Here is a tiny trained network, its code and every weight. The questions are about switching its units off for an input and a target symbol, where a switched-off unit gives its printed mean instead of its output.

import numpy as np


def w(rows, s, z=0):
    codes = np.array(rows[::2]) - 128.0
    scale = np.full(codes.shape[1], s)
    scale[-1] = z or s
    return codes * scale


def f(y):
    return y / 2 * (1 + np.tanh(0.7978845608 * (y + 0.044715 * y**3)))


def softmax(a):
    e = np.exp(a - a.max(-1, keepdims=True))
    return e / e.sum(-1, keepdims=True)


def log_softmax(a):
    a = a - a.max(-1, keepdims=True)
    return a - np.log(np.exp(a).sum(-1, keepdims=True))


def net(x, mask):
    ids = ['αβγζξπσφω'.index(c) for c in x.split()]
    T = len(ids)
    res = E[ids] + P[:T]
    q, k, v = (res @ M[0].T for M in (Q, K, V))
    z = softmax(np.where(np.tri(T) > 0, q @ k.T / 2**0.5, -1e9)) @ v
    res = res + np.where(mask[0], z, O[0][:, -1]) @ O[0][:, :-1]
    y = f(res @ A[0][:, :-1].T + A[0][:, -1])
    res = res + np.where(mask[1:17], y, B[0][:, -1]) @ B[0][:, :-1]
    return log_softmax(res[-1] @ U[:, :-1].T + U[:, -1])


Q, K, V, O, A, B = {}, {}, {}, {}, {}, {}
E = w([
[137,106,149,146],'α',
[17,123,163,50],'β',
[106,80,6,46],'γ',
[174,117,115,128],'ζ',
[108,71,184,154],'ξ',
[164,98,211,94],'π',
[69,149,137,253],'σ',
[115,233,168,111],'φ',
[141,245,34,48],'ω',
],0.016)
P = w([
[89,124,135,83],'0',
[89,136,152,136],'1',
[112,151,164,192],'2',
[153,163,145,243],'3',
[171,158,143,254],'4',
[159,124,157,252],'5',
],0.007)
Q[0] = w([
[255,68,198,193],'h1',
[185,206,74,84],'h1',
],0.0097)
K[0] = w([
[253,238,152,252],'h1',
[21,26,79,127],'h1',
],0.0061)
V[0] = w([
[174,2,132,91],'h1',
[190,137,130,35],'h1',
],0.0073)
O[0] = w([
[106,46,139,150,184],'h1',
[248,160,85,72,248],'h1',
],0.013,0.0013)
A[0] = w([
[152,147,179,143,134],'n1',
[113,53,200,161,126],'n2',
[90,150,46,153,131],'n3',
[131,128,122,159,81],'n4',
[192,7,191,152,146],'n5',
[135,85,186,195,98],'n6',
[90,175,66,206,157],'n7',
[62,145,123,90,220],'n8',
[187,23,122,155,142],'n9',
[178,109,78,119,140],'n10',
[80,117,47,168,83],'n11',
[110,71,71,136,71],'n12',
[165,195,205,151,214],'n13',
[130,183,102,64,254],'n14',
[179,102,102,171,157],'n15',
[149,117,186,157,96],'n16',
],0.012,0.0053)
B[0] = w([
[126,147,128,43,158],'n1',
[153,74,27,168,179],'n2',
[86,153,90,60,188],'n3',
[138,113,116,116,119],'n4',
[255,116,17,178,199],'n5',
[167,85,61,68,169],'n6',
[166,156,132,43,175],'n7',
[70,100,130,209,188],'n8',
[197,181,162,171,202],'n9',
[103,143,147,116,197],'n10',
[129,92,134,59,170],'n11',
[137,94,165,67,175],'n12',
[138,69,187,39,231],'n13',
[66,122,134,196,254],'n14',
[166,177,183,130,157],'n15',
[98,71,81,33,152],'n16',
],0.0063,0.0087)
U = w([
[151,146,179,74,133],'α',
[110,126,254,83,243],'β',
[33,34,62,18,14],'γ',
[83,192,31,181,206],'ζ',
[38,76,153,197,254],'ξ',
[98,76,88,185,83],'π',
[142,158,134,182,161],'σ',
[106,95,123,157,61],'φ',
[193,116,108,127,34],'ω',
],0.0083,0.0027)

Each question gives the input, a string of symbols that net reads in full, and the target symbol t.
The units are the heads (2 rows each of Q, K, V and O) and the neurons (one row each of A and B). Each row of codes is followed by its name. A weight is (code - 128) times the scale printed after its matrix; where a second scale follows, it is the last column's (O, A, B and U).
mask holds one flag per unit, heads first, then neurons. A switched-off unit (its flag False) gives its mean, the last column of its rows in O or B, instead of its output. The means were averaged over made-up inputs and are rounded, as every weight is.
A unit's drop is (log p(t) with every unit on - log p(t) with that unit switched off) / (log p(t) with every unit on - log p(t) with every unit switched off).
The circuit of an input: a set's keep is (log p(t) with only the set's units on - log p(t) with every unit switched off) / (log p(t) with every unit on - log p(t) with every unit switched off). Starting from the 12 units with the biggest drops (on a tie, the unit counted first), units are removed one at a time, each time the one whose removal leaves the highest keep (on an exact tie, the one counted first), for as long as the keep stays at least 0.8.
circuit, biggest first: the units of the circuit, biggest drop first
most important unit: the unit with the biggest drop
top k neurons: the k neurons with the biggest drops, biggest first
drop of u: that unit's drop, to one decimal
input γ α ξ, target π: circuit, biggest first	(h1; n2; n5)
input γ γ φ γ π σ, target γ: top 2 neurons	(n6; n9)
input ω σ ω σ, target α: most important unit	n7
input ω ζ π π, target ω: circuit, biggest first	(n5; h1; n14)
input σ φ ζ, target β: circuit, biggest first	(h1; n5; n2)
input γ φ σ, target β: circuit, biggest first	(h1; n13; n7)
input β σ π, target γ: circuit, biggest first	(h1; n16; n6; n2)
input ζ β γ γ π α, target ω: top 2 neurons	(n5; n14)
input γ ξ σ ζ π, target γ: top 3 neurons	(n16; n6; n13)
input π ζ α, target ω: drop of n5	0.3
input γ ζ φ γ β, target ξ: drop of n13	0.1
input φ γ γ ω σ, target α: drop of n7	0.2
